Here is a tiny trained network, its code and every weight. The questions are about switching its units off for an input and a target symbol, where a switched-off unit gives its printed mean instead of its output.

import numpy as np


def w(rows, s, z=0):
    codes = np.array(rows[::2]) - 128.0
    scale = np.full(codes.shape[1], s)
    scale[-1] = z or s
    return codes * scale


def f(y):
    return np.maximum(y, 0)


def softmax(a):
    e = np.exp(a - a.max(-1, keepdims=True))
    return e / e.sum(-1, keepdims=True)


def log_softmax(a):
    a = a - a.max(-1, keepdims=True)
    return a - np.log(np.exp(a).sum(-1, keepdims=True))


def net(x, mask):
    ids = ['ΞΦβεθτψ'.index(c) for c in x.split()]
    T = len(ids)
    res = E[ids] + P[:T]
    r = res
    for j in range(3):
        rows = slice(2 * j, 2 * j + 2)
        q, k, v = (r @ M[0][rows].T for M in (Q, K, V))
        z = softmax(np.where(np.tri(T) > 0, q @ k.T / 2**0.5, -1e9)) @ v
        o = O[0][rows]
        res = res + np.where(mask[j], z, o[:, -1]) @ o[:, :-1]
    y = f(res @ A[0][:, :-1].T + A[0][:, -1])
    res = res + np.where(mask[3:7], y, B[0][:, -1]) @ B[0][:, :-1]
    return log_softmax(res[-1] @ U[:, :-1].T + U[:, -1])


Q, K, V, O, A, B = {}, {}, {}, {}, {}, {}
E = w([
[154,132,251,122,132,125,127],'Ξ',
[94,82,141,139,144,174,152],'Φ',
[200,191,166,105,130,186,143],'β',
[172,145,56,139,61,129,130],'ε',
[141,114,143,57,156,82,128],'θ',
[60,125,140,129,109,146,91],'τ',
[143,151,84,121,150,154,133],'ψ',
],0.03)
P = w([
[113,254,133,88,138,89,245],'0',
[148,109,153,123,74,123,132],'1',
[153,123,178,117,77,144,126],'2',
[149,116,171,142,74,149,115],'3',
[147,121,175,151,81,149,117],'4',
[140,123,145,159,83,160,118],'5',
[139,144,164,128,92,165,143],'6',
],0.0098)
Q[0] = w([
[251,175,70,204,30,216,115],'head 1',
[206,174,56,27,194,240,182],'head 1',
[68,80,54,113,74,109,215],'head 2',
[19,31,121,98,100,38,98],'head 2',
[197,240,254,12,17,146,130],'head 3',
[161,128,74,166,152,21,228],'head 3',
],0.0074)
K[0] = w([
[188,225,84,53,35,107,221],'head 1',
[147,207,43,119,216,88,216],'head 1',
[191,24,128,39,106,138,66],'head 2',
[172,4,133,141,162,243,18],'head 2',
[110,187,150,173,92,183,160],'head 3',
[245,177,3,87,64,76,2],'head 3',
],0.007)
V[0] = w([
[157,145,100,142,130,165,125],'head 1',
[127,88,134,148,167,131,152],'head 1',
[113,67,139,109,42,94,118],'head 2',
[141,95,203,133,142,121,145],'head 2',
[138,103,117,134,170,128,250],'head 3',
[144,137,118,146,138,154,84],'head 3',
],0.015)
O[0] = w([
[76,87,245,167,193,183,185,70],'head 1',
[180,161,134,240,118,141,154,1],'head 1',
[45,146,155,83,36,131,151,50],'head 2',
[74,37,230,166,64,1,169,216],'head 2',
[122,47,167,71,104,29,207,193],'head 3',
[134,196,41,140,208,34,170,95],'head 3',
],0.0069,0.0046)
A[0] = w([
[140,20,165,60,222,94,142,19],'neuron 1',
[134,122,217,164,129,241,64,2],'neuron 2',
[170,157,18,123,165,83,93,185],'neuron 3',
[2,84,158,106,165,47,131,83],'neuron 4',
],0.0068,0.00097)
B[0] = w([
[175,60,118,128,186,171,71,252],'neuron 1',
[96,224,74,125,110,55,160,190],'neuron 2',
[118,141,49,226,41,100,243,163],'neuron 3',
[2,150,167,237,169,89,85,216],'neuron 4',
],0.0084,0.011)
U = w([
[83,181,169,124,149,130,110,56],'Ξ',
[79,125,181,183,148,160,177,34],'Φ',
[133,160,79,187,180,73,113,63],'β',
[182,137,137,115,1,68,183,172],'ε',
[133,76,142,31,110,113,89,252],'θ',
[81,183,115,86,182,173,20,70],'τ',
[169,107,146,143,183,214,8,38],'ψ',
],0.0072,0.002)

Each question gives the input, a string of symbols that net reads in full, and the target symbol t.
The units are the heads (2 rows each of Q, K, V and O) and the neurons (one row each of A and B). Each row of codes is followed by its name. A weight is (code - 128) times the scale printed after its matrix; where a second scale follows, it is the last column's (O, A, B and U).
mask holds one flag per unit, heads first, then neurons. A switched-off unit (its flag False) gives its mean, the last column of its rows in O or B, instead of its output. The means were averaged over made-up inputs and are rounded, as every weight is.
A unit's drop is (log p(t) with every unit on - log p(t) with that unit switched off) / (log p(t) with every unit on - log p(t) with every unit switched off).
The circuit of an input: a set's keep is (log p(t) with only the set's units on - log p(t) with every unit switched off) / (log p(t) with every unit on - log p(t) with every unit switched off). Starting from all 7 units, units are removed one at a time, each time the one whose removal leaves the highest keep (on an exact tie, the one counted first), for as long as the keep stays at least 0.8.
units of the circuit, in order: the units of the circuit, biggest drop first
unit that matters most: the unit with the biggest drop
top k neurons: the k neurons with the biggest drops, biggest first
which heads matter: for each layer, one digit per head in row order, 1 if its drop is at least 0.15 and else 0, layers parted by /
input Φ Φ θ β, target θ: top 2 neurons	[neuron 1; neuron 4]
input Ξ Φ Ξ, target Φ: top 2 neurons	[neuron 4; neuron 1]
input Ξ θ β τ β β, target Φ: unit that matters most	head 1
input Φ θ ε τ β θ Ξ, target θ: which heads matter	101
input θ τ θ θ τ τ θ, target τ: which heads matter	011
input θ Ξ ψ, target ε: which heads matter	100
input β ε τ Φ τ Ξ, target ψ: top 3 neurons	[neuron 1; neuron 3; neuron 4]
input ψ θ ε Φ Ξ, target β: which heads matter	110
input ε θ Ξ, target τ: top 2 neurons	[neuron 2; neuron 3]
input θ θ θ ε θ, target ε: units of the circuit, in order	[head 1; head 3; neuron 3; neuron 4]
input θ θ β θ θ Ξ, target ε: top 2 neurons	[neuron 4; neuron 1]
input Ξ θ θ Φ β, target Φ: units of the circuit, in order	[head 2; head 1]
input ε θ ε, target θ: which heads matter	100
input β β θ β β θ, target β: top 2 neurons	[neuron 3; neuron 4]
input θ θ ψ, target ε: units of the circuit, in order	[head 1; neuron 4; neuron 3]
input β β β, target ψ: units of the circuit, in order	[head 2]
input ψ Φ τ, target Φ: units of the circuit, in order	[neuron 4; head 2]
input τ Ξ Ξ τ Ξ β, target Ξ: top 2 neurons	[neuron 2; neuron 1]
input β θ θ θ ψ θ β, target ψ: top 3 neurons	[neuron 1; neuron 3; neuron 4]
input θ ε θ, target ε: top 2 neurons	[neuron 3; neuron 1]
input Φ Ξ β θ θ β, target θ: top 3 neurons	[neuron 4; neuron 1; neuron 3]
